The symbols move the states like this.
q418: ^>q821, §>q39, ~>q264, *>q236
q598: ^>q778, §>q732, ~>q152, *>q173
q558: ^>q860, §>q264, ~>q804, *>q197
q750: ^>q2, §>q494, ~>q866, *>q326
q981: ^>q212, §>q538, ~>q778, *>q943
q349: ^>q945, §>q666, ~>q212, *>q472
q494: ^>q346, §>q996, ~>q750, *>q2
q501: ^>q278, §>q329, ~>q30, *>q244
q864: ^>q501, §>q540, ~>q513, *>q30
q346: ^>q556, §>q48, ~>q2, *>q518
q483: ^>q513, §>q433, ~>q529, *>q650
q795: ^>q804, §>q472, ~>q436, *>q363
q475: ^>q799, §>q298, ~>q137, *>q421
q278: ^>q560, §>q466, ~>q244, *>q96
q778: ^>q943, §>q981, ~>q173, *>q577
q954: ^>q99, §>q891, ~>q587, *>q492
q822: ^>q952, §>q518, ~>q70, *>q255
q264: ^>q236, §>q418, ~>q558, *>q860
q945: ^>q264, §>q333, ~>q472, *>q558
q2: ^>q518, §>q346, ~>q326, *>q822
q451: ^>q483, §>q348, ~>q474, *>q529
q529: ^>q650, §>q483, ~>q449, *>q248
q421: ^>q996, §>q799, ~>q716, *>q494
q939: ^>q44, §>q173, ~>q921, *>q538
q952: ^>q770, §>q934, ~>q255, *>q891
q356: ^>q113, §>q37, ~>q445, *>q348
q891: ^>q522, §>q770, ~>q954, *>q99
q333: ^>q418, §>q363, ~>q945, *>q264
q99: ^>q921, §>q522, ~>q492, *>q732
q197: ^>q356, §>q860, ~>q39, *>q445
q244: ^>q96, §>q278, ~>q543, *>q907
q436: ^>q363, §>q795, ~>q666, *>q333
q821: ^>q451, §>q445, ~>q236, *>q474
q522: ^>q939, §>q152, ~>q99, *>q921
q587: ^>q492, §>q954, ~>q934, *>q131
q866: ^>q326, §>q750, ~>q799, *>q295
q650: ^>q482, §>q513, ~>q248, *>q639
q44: ^>q666, §>q577, ~>q538, *>q349
q868: ^>q540, §>q248, ~>q433, *>q864
q70: ^>q255, §>q822, ~>q48, *>q253
q466: ^>q137, §>q208, ~>q278, *>q560
q298: ^>q866, §>q257, ~>q475, *>q799
q556: ^>q587, §>q253, ~>q518, *>q934
q804: ^>q197, §>q558, ~>q363, *>q39
q295: ^>q70, §>q326, ~>q996, *>q48
q639: ^>q452, §>q482, ~>q540, *>q329
q492: ^>q732, §>q99, ~>q131, *>q598
q48: ^>q253, §>q70, ~>q346, *>q556
q934: ^>q131, §>q587, ~>q952, *>q770
q518: ^>q934, §>q556, ~>q822, *>q952
q173: ^>q577, §>q778, ~>q939, *>q44
q449: ^>q248, §>q529, ~>q113, *>q868
q212: ^>q472, §>q349, ~>q943, *>q795
q326: ^>q822, §>q2, ~>q295, *>q70
q770: ^>q152, §>q131, ~>q891, *>q522
q433: ^>q864, §>q868, ~>q483, *>q513
q348: ^>q433, §>q113, ~>q451, *>q483
q131: ^>q598, §>q492, ~>q770, *>q152
q253: ^>q954, §>q255, ~>q556, *>q587
q39: ^>q445, §>q197, ~>q418, *>q821
q907: ^>q298, §>q96, ~>q208, *>q475
q113: ^>q868, §>q449, ~>q348, *>q433
q538: ^>q349, §>q44, ~>q981, *>q212
q329: ^>q466, §>q452, ~>q501, *>q278
q363: ^>q39, §>q804, ~>q333, *>q418
q472: ^>q558, §>q945, ~>q795, *>q804
q255: ^>q891, §>q952, ~>q253, *>q954
q577: ^>q436, §>q943, ~>q44, *>q666
q513: ^>q30, §>q864, ~>q650, *>q482
q943: ^>q795, §>q212, ~>q577, *>q436
q208: ^>q475, §>q907, ~>q466, *>q137
q474: ^>q529, §>q451, ~>q37, *>q449
q996: ^>q48, §>q295, ~>q494, *>q346
q257: ^>q750, §>q716, ~>q298, *>q866
q560: ^>q716, §>q137, ~>q96, *>q257
q445: ^>q348, §>q356, ~>q821, *>q451
q137: ^>q421, §>q475, ~>q560, *>q716
q666: ^>q333, §>q436, ~>q349, *>q945
q732: ^>q981, §>q921, ~>q598, *>q778
q37: ^>q449, §>q474, ~>q356, *>q113
q716: ^>q494, §>q421, ~>q257, *>q750
q921: ^>q538, §>q939, ~>q732, *>q981
q543: ^>q907, §>q244, ~>q452, *>q208
q30: ^>q244, §>q501, ~>q482, *>q543
q482: ^>q543, §>q30, ~>q639, *>q452
q860: ^>q37, §>q236, ~>q197, *>q356
q540: ^>q329, §>q639, ~>q864, *>q501
q96: ^>q257, §>q560, ~>q907, *>q298
q799: ^>q295, §>q866, ~>q421, *>q996
q152: ^>q173, §>q598, ~>q522, *>q939
q236: ^>q474, §>q821, ~>q860, *>q37
q248: ^>q639, §>q650, ~>q868, *>q540
q452: ^>q208, §>q543, ~>q329, *>q466

The rows follow the links: the fewer symbols apart two states are, the more alike their rows tend to be.

Each row is also shifted at random along 7 hidden directions that mean nothing.

Some states, each with a row of numbers:
q529 [-331,-348,-85,153,-141,-290,-292,-344,-187,289,17,-251,-548,-159,366,-31,358,-185,105,-111,115,190,200,-277,106,21,353,384,489,-462,211,290,-41,354,100,-69,105,-423]
q348 [-381,222,-53,-212,196,0,-1,203,134,-83,-90,-27,602,298,-122,47,-42,-252,-333,-254,-21,-340,199,-243,-413,-128,-183,-668,-143,612,-104,-79,-207,184,-304,281,85,95]
q44 [163,-67,-345,448,58,-155,-35,-136,42,141,-103,-254,-178,-123,288,116,185,260,199,146,-365,275,96,-153,337,169,-84,330,292,-157,172,-89,-60,-148,154,-273,-75,26]
q482 [-657,-351,194,213,90,-238,-257,252,-227,-244,285,-192,-525,119,44,-145,77,-195,90,190,444,-356,178,38,-105,-109,340,-357,65,65,170,461,540,24,-281,228,-280,-98]
q333 [397,104,-645,410,688,-126,299,-401,-212,217,-125,-80,380,255,-95,-55,277,369,120,-567,153,-428,-156,42,138,-243,-230,-45,173,786,335,128,-609,71,-87,423,41,-61]
q939 [1034,220,-237,-276,270,215,-155,-467,-693,222,-32,434,345,45,-162,-602,18,592,-96,-452,-102,-84,-524,-512,497,177,-267,-287,-220,192,392,71,327,-24,-256,373,55,-398]
q522 [612,63,12,-78,-35,-57,120,-81,185,-80,204,-145,230,-204,71,-412,-273,120,-278,20,-338,162,-257,-232,52,105,-482,-343,26,244,-105,54,181,-185,-243,92,192,102]
q864 [772,-361,-125,57,25,-365,-410,88,-343,324,110,-360,-300,-10,102,-91,359,-434,135,159,374,-265,227,-362,185,-256,365,-159,504,70,381,500,125,364,-154,42,-24,-354]
q197 [-75,-114,-465,308,30,-327,-187,-487,-347,505,-103,-51,-436,1,-15,175,367,94,263,-303,62,-165,-182,92,333,-174,-12,584,334,134,477,515,-584,199,76,-155,173,-365]
q96 [387,46,409,-296,-380,20,-24,3,-8,54,14,3,150,-182,-264,50,-114,-320,-125,318,262,90,-20,-15,-133,191,34,76,-1,-323,-46,46,202,-49,84,-38,110,223]
q943 [-335,-13,-301,707,244,-388,-69,118,482,-454,360,-491,-81,-72,400,-29,119,103,-99,317,-212,-537,44,-106,-99,60,-436,-559,124,503,40,196,229,-319,-362,8,-279,280]
q433 [-155,192,82,-235,55,-28,-58,332,118,-184,50,-105,497,53,21,19,90,-307,-519,-18,71,-195,269,-308,-375,-89,38,-433,-175,372,-80,-235,128,107,-195,140,-31,128]
q716 [-137,-14,18,-263,-301,2,-317,-199,-364,-1,-24,529,-176,157,-455,215,272,14,275,77,380,-492,-422,80,163,256,-342,3,-241,21,119,285,109,268,-17,125,-229,-710]
q475 [-540,-62,194,208,-341,16,23,-228,122,-325,263,-167,-139,-303,41,93,-329,-81,21,359,172,168,67,79,-11,97,39,93,196,-644,102,66,390,-77,9,-285,-90,354]
q558 [-414,86,-293,-6,557,45,153,141,-52,572,-280,-112,315,261,-149,-20,261,-167,327,-136,201,-326,163,112,72,-355,466,13,165,231,87,95,-634,-37,204,150,197,250]
q804 [-308,44,-242,179,746,199,170,-117,-170,327,-65,-188,261,178,99,-384,-138,103,284,-301,161,-247,226,-19,96,-407,674,-254,223,-134,228,158,-173,-158,-26,227,193,569]
q298 [447,271,-207,-184,207,442,413,-135,-216,69,-349,92,996,207,-548,218,-489,27,108,-129,174,114,190,-89,121,-189,-95,-285,120,54,195,-395,-241,211,46,30,36,399]
q799 [348,107,69,-66,-104,253,45,-41,217,-262,42,-25,326,6,-61,82,-441,-168,53,163,-5,-78,206,-129,-110,-27,-57,-509,57,-370,-49,-93,236,100,-87,-152,-51,324]
q639 [-105,154,206,-90,-71,333,277,125,-447,-112,-522,409,101,293,-318,567,-95,369,-155,-348,3,807,275,278,-54,123,171,866,-404,-16,30,-804,-177,70,391,-108,-225,-39]
q981 [-65,-119,-325,7,397,-217,-253,511,202,538,10,-508,289,30,75,-258,409,-491,387,571,-3,-621,195,-378,277,-180,175,-757,444,310,41,373,-28,-42,-81,103,32,49]
q868 [276,-97,-53,-166,-59,-241,-276,209,-91,266,-26,-222,112,-17,50,128,434,-438,-156,88,178,-138,262,-341,-73,-114,221,-68,206,179,76,92,-81,325,-15,23,33,-269]
q131 [80,-136,160,-231,32,41,-135,18,-130,19,247,164,-305,-10,-7,-614,-222,131,106,-11,-114,-121,-389,-40,150,4,-86,-445,-109,36,-79,394,389,-130,-284,235,89,-198]
q866 [217,4,255,-53,-483,54,-196,-26,335,-352,160,90,-201,-155,94,136,-212,-162,-17,303,-74,-36,-19,-14,-197,272,-191,-180,-92,-543,-213,0,346,26,-31,-275,-99,26]
q329 [606,-80,399,-162,-361,-128,-134,-11,-359,-24,-146,276,-349,99,-287,238,134,36,-139,-52,197,235,-96,173,-140,308,-110,506,-266,94,17,-9,95,64,62,128,-108,-375]
q598 [-218,-26,120,-312,266,16,-104,410,254,189,229,-274,381,-71,85,-677,-74,-340,63,393,-46,-378,-20,-373,48,-101,107,-1003,121,164,-209,325,378,-224,-281,306,163,291]
q37 [271,125,-179,-69,152,94,-5,-218,-187,302,-344,-14,323,269,-83,73,-223,-58,-42,-445,-196,121,259,-261,-81,-135,59,-106,165,93,174,-32,-461,251,-75,-74,288,101]
q349 [-496,48,233,279,-133,-72,-129,196,327,-167,-74,26,-487,-49,360,165,144,178,11,256,-390,194,131,159,-195,456,98,418,-304,-388,-296,-208,131,-442,238,-253,-103,224]
q99 [167,-87,509,-707,-250,115,-413,182,-251,384,-24,448,-451,-19,-77,-587,92,-29,190,142,-166,31,-427,-122,148,324,175,-52,-371,-337,-280,315,362,-154,29,171,218,-463]
q822 [246,13,-154,-138,-148,-46,177,225,360,-216,251,114,37,-201,29,131,267,-50,-132,153,28,-191,-286,266,18,-158,-290,105,-152,274,-219,-167,-121,84,87,-75,-130,-313]
q778 [-470,-46,-349,100,292,114,46,-74,-249,390,-291,26,28,33,19,-40,265,314,412,10,-164,235,14,-103,532,69,145,307,183,-117,168,-150,-143,-47,305,-9,-29,-176]
q472 [-243,-6,290,-202,62,-139,-366,404,154,506,-184,78,-417,122,124,-33,601,-308,330,301,21,-362,70,151,-161,241,452,162,-216,-192,-339,276,-189,-262,288,97,106,-64]

The symbols that take the first to the second take the third to the fourth, perhaps in another order. What is the fourth?
Answers are names.
[531,-128,-249,270,-191,-69,-4,-395,112,-112,116,-256,14,-178,11,199,-232,-111,227,148,72,6,88,-124,181,-25,-231,-134,506,-325,238,195,6,252,-53,-239,-49,28]
to [413,23,-346,-125,281,129,219,118,65,-177,278,100,301,-41,-50,-181,32,81,-58,-116,179,-382,-268,152,152,-434,-156,-386,-65,450,3,-16,6,135,-179,148,-107,-188]
as [-508,-140,-62,-253,176,58,89,130,-27,512,-201,-5,66,40,-111,-279,147,-48,430,116,-68,131,-113,-19,366,23,86,1,188,22,-167,75,-206,17,207,192,146,-222]
to q349

[442,-281,18,220,65,-132,94,-200,-372,52,-58,-160,-191,125,-164,51,-65,32,141,-136,326,217,114,51,95,-41,126,168,287,72,295,168,0,206,-40,212,-76,-104]
to [182,33,427,-312,-677,-71,-202,325,393,113,-19,-145,21,-304,-103,368,-48,-656,8,768,31,101,183,-16,-171,231,45,143,112,-562,-277,22,79,-53,249,-471,78,276]
as [-181,-3,65,-218,79,267,142,291,-58,-95,14,302,-72,115,-156,-171,-279,210,108,-59,-157,107,-243,281,151,-192,-27,-68,-300,156,-153,-88,65,-121,-19,-29,-29,-100]
to q939

[160,80,184,-301,-163,-171,-270,569,504,302,116,-335,222,-305,184,-235,231,-520,-108,745,-306,-153,64,-364,-34,164,-9,-411,78,-14,-331,109,223,-310,16,-146,155,274]
to [-609,134,71,63,258,83,-6,321,118,94,-322,167,-60,308,29,177,296,146,253,46,-150,-100,127,206,-116,246,143,158,-347,100,-273,-226,-223,-277,251,107,-120,76]
as [-840,178,0,-62,-133,-146,-134,-141,-102,-216,-96,376,-43,270,-173,276,257,153,-347,-424,-22,-258,-233,31,-324,207,-535,60,-468,611,-42,-38,-211,159,-190,206,-86,-477]
to q513

[146,224,-158,-322,9,259,313,245,47,-192,-31,481,303,60,-255,231,176,239,-122,-158,31,-80,-367,409,75,-148,-337,224,-495,483,-235,-459,-253,81,167,29,-167,-358]
to [-17,-186,39,-154,-58,-209,-111,43,62,156,185,-17,-249,-98,1,-428,126,-54,117,151,-107,-156,-414,-65,187,74,-306,-291,48,281,-118,397,118,-59,-157,228,93,-370]
as [-155,49,-144,97,280,183,-38,-404,-323,80,-148,41,102,221,21,-167,-419,157,-6,-571,-145,76,197,-261,-36,-207,214,-242,95,-141,301,125,-106,129,-222,0,208,203]
to q650

[47,-139,13,14,-317,-353,-142,-18,160,55,255,-299,36,-229,-190,130,171,-480,57,531,409,-417,-83,-42,7,16,-263,-211,339,77,111,436,75,138,-81,-14,-47,-48]
to [-36,-175,-230,34,221,119,204,82,300,-134,259,-150,52,-113,199,-189,-3,-117,250,68,190,-222,47,95,122,-376,217,-341,247,-183,-134,-8,33,171,36,66,-85,-27]
as [-903,69,35,239,44,75,-95,-271,-112,-198,8,41,-212,91,148,-51,-426,200,-115,-334,-204,113,142,-13,-181,-45,131,-9,-93,-276,143,43,86,-87,-206,-179,68,326]
to q864

[-617,148,-38,-264,28,-83,53,402,193,202,-126,78,360,4,-183,14,430,-76,-9,306,-119,-213,-249,-18,89,208,-387,-79,-201,579,-250,-150,-154,-144,98,185,-36,-232]
to [686,201,-157,218,246,75,230,-220,78,156,-325,15,174,97,100,148,73,311,-36,-331,-278,297,108,111,-59,153,21,477,-79,17,-36,-329,-481,-199,261,-27,158,261]
as [623,-171,168,189,-471,-299,40,28,580,-246,414,-392,-413,-521,382,-149,-374,-56,-290,360,-549,466,-130,17,-67,65,-413,73,191,-148,-242,135,194,-287,-108,-403,176,249]
to q44

[-208,127,-237,285,377,-28,183,-190,50,192,-47,-183,139,-20,96,6,8,111,4,-197,18,-65,121,118,-13,-224,229,195,169,30,166,31,-356,-195,80,-37,176,422]
to [-695,-139,-141,378,375,45,7,-242,-216,-386,331,-299,39,-39,363,-353,-281,180,-240,-287,231,-14,316,-346,-32,-307,391,-455,223,-151,388,-19,534,124,-369,176,-148,255]
as [833,158,-240,-170,329,72,-83,441,136,468,-253,-271,633,91,-29,-109,145,-271,143,314,-278,-193,289,-431,151,-54,93,-531,169,258,0,-97,-140,-125,10,-51,119,288]
to q860

[-20,176,-71,-132,-112,208,308,145,193,69,-338,-32,677,86,-408,524,-204,-262,164,246,77,151,260,118,-11,-24,-151,29,144,-43,-76,-404,-356,149,275,-234,-36,300]
to [253,133,-1,-170,57,233,241,197,305,-438,315,133,256,-150,98,-169,-196,78,-248,10,-17,-81,-141,154,-71,-225,-37,-263,-271,29,-221,-304,246,-91,-67,-33,-87,161]
as [158,-7,-376,382,-76,-211,38,-454,-40,267,-170,-204,-163,-87,66,338,-67,74,-17,-307,-268,297,111,13,86,-132,-136,582,399,-11,325,109,-622,118,75,-442,230,64]
to q248

[-465,-319,-51,305,-15,-12,-53,-624,-266,-63,322,-2,-647,-314,358,-651,-187,545,169,-155,-155,354,-386,-137,461,180,11,176,235,-549,216,322,526,-118,-112,96,61,-217]
to [246,298,-247,43,118,213,301,-25,12,101,-323,56,558,-56,-45,159,-26,378,-119,-34,-446,479,42,-159,250,167,-250,326,-65,110,13,-640,-207,-178,237,-209,-1,208]
as [-501,-130,406,-153,-330,-340,132,599,486,175,-114,-353,103,-58,-277,451,315,-763,43,697,365,-51,234,341,-371,114,-30,101,161,324,-393,79,-306,-7,247,66,-6,154]
to q137

[813,-10,-150,-204,-67,167,165,22,108,59,97,122,20,-216,82,-44,62,22,71,-27,-17,162,-134,110,211,-202,99,215,31,-205,-88,-180,-114,143,188,-165,34,-207]
to [-697,-90,-99,304,-234,-331,154,-128,406,-203,255,-264,-199,-374,230,-7,169,185,-159,236,-296,200,-311,75,120,256,-632,256,125,293,-141,-38,-9,-203,-2,-49,-55,-104]
as [-550,-455,-270,454,-243,-594,-219,-335,209,186,151,-595,-621,-285,474,179,450,-328,40,63,33,84,212,-184,33,-11,37,352,739,-168,162,391,-284,375,52,-157,82,-381]
to q543

[205,-175,8,509,-667,-314,86,-395,755,-769,545,-255,-621,-612,608,267,-13,106,-311,234,-244,280,-172,220,-195,285,-520,432,158,-514,-265,-81,234,5,23,-436,-156,-86]
to [327,-101,112,-430,-347,-43,-188,368,191,159,156,217,-382,-231,51,-6,429,-247,112,341,63,-196,-308,257,126,-79,97,288,-157,-127,-301,110,-24,76,238,-174,-37,-533]
as [-84,112,299,-12,-234,43,269,-140,80,-333,104,-42,316,-130,-221,134,-327,9,-332,110,238,216,-50,132,-224,149,-201,48,-49,-67,-19,-204,210,-134,-22,44,-41,418]
to q257

[-184,71,-69,-388,86,-70,150,537,350,474,-219,-178,547,11,-176,-46,299,-404,122,401,-191,-71,-10,-101,97,11,-188,-235,110,522,-359,-87,-384,-69,185,139,169,-28]
to [167,9,-306,508,317,-141,245,-167,214,142,-191,-271,-23,53,220,190,186,192,182,-134,-172,144,175,119,38,39,-4,356,237,135,15,-106,-500,-127,221,4,42,193]
as [269,310,114,-366,71,328,-134,-121,-439,537,-422,428,30,116,-141,20,-6,137,49,-350,-105,192,16,49,33,-10,514,593,-281,-417,99,-116,-312,-146,281,-172,317,169]
to q483

[362,71,37,89,-419,-282,-265,-438,-15,-156,65,77,-289,-120,117,168,8,92,-466,-348,-289,97,-153,-197,-276,245,-514,244,-104,128,84,123,-96,130,-221,-182,128,-268]
to [96,76,-181,-331,167,74,-26,-59,-284,498,-467,87,417,327,-188,124,212,-194,59,-415,41,37,230,-285,-44,-90,145,-3,138,253,52,-123,-543,444,116,208,210,-336]
as [-224,77,-46,-139,68,9,-43,-150,-137,-48,159,205,76,-78,-58,-384,131,364,-108,-86,-130,-115,-484,-177,221,210,-403,-207,-206,303,25,68,301,-156,-176,278,-15,-281]
to q173

[190,42,367,-344,-422,-47,-166,272,158,74,66,-111,242,-188,-257,130,-14,-560,-60,607,261,-217,29,-45,-175,121,-23,-200,43,-185,-165,168,192,-27,34,-99,55,225]
to [188,-116,-341,94,152,141,276,-140,134,-85,143,-32,69,-135,148,-47,56,103,234,-100,125,-18,-83,153,235,-274,69,25,241,-134,-16,-119,-129,265,140,45,-52,-231]
as [-236,-35,-192,42,-81,110,334,31,452,-121,-167,27,144,36,-7,439,108,-82,285,66,-20,161,119,307,-40,8,-158,217,122,-118,-349,-408,-456,267,350,-98,-134,-174]
to q891

[921,299,298,-414,-58,296,266,-172,-356,-34,-234,346,669,129,-564,46,-298,88,-290,-224,245,209,-130,-14,-151,133,-201,28,-273,170,52,-306,37,12,-14,286,75,168]
to [168,121,102,43,-285,156,189,-178,367,-720,286,239,-101,-241,259,81,-172,308,-310,-95,-122,159,-219,210,-209,171,-331,114,-335,-306,-303,-406,300,-27,22,-135,-168,-40]
as [252,21,36,-239,-189,-261,-213,-155,-277,-48,236,191,178,12,-504,-15,304,-194,-89,169,610,-768,-540,-43,13,98,-564,-389,-95,586,209,509,192,157,-330,423,-116,-458]
to q70

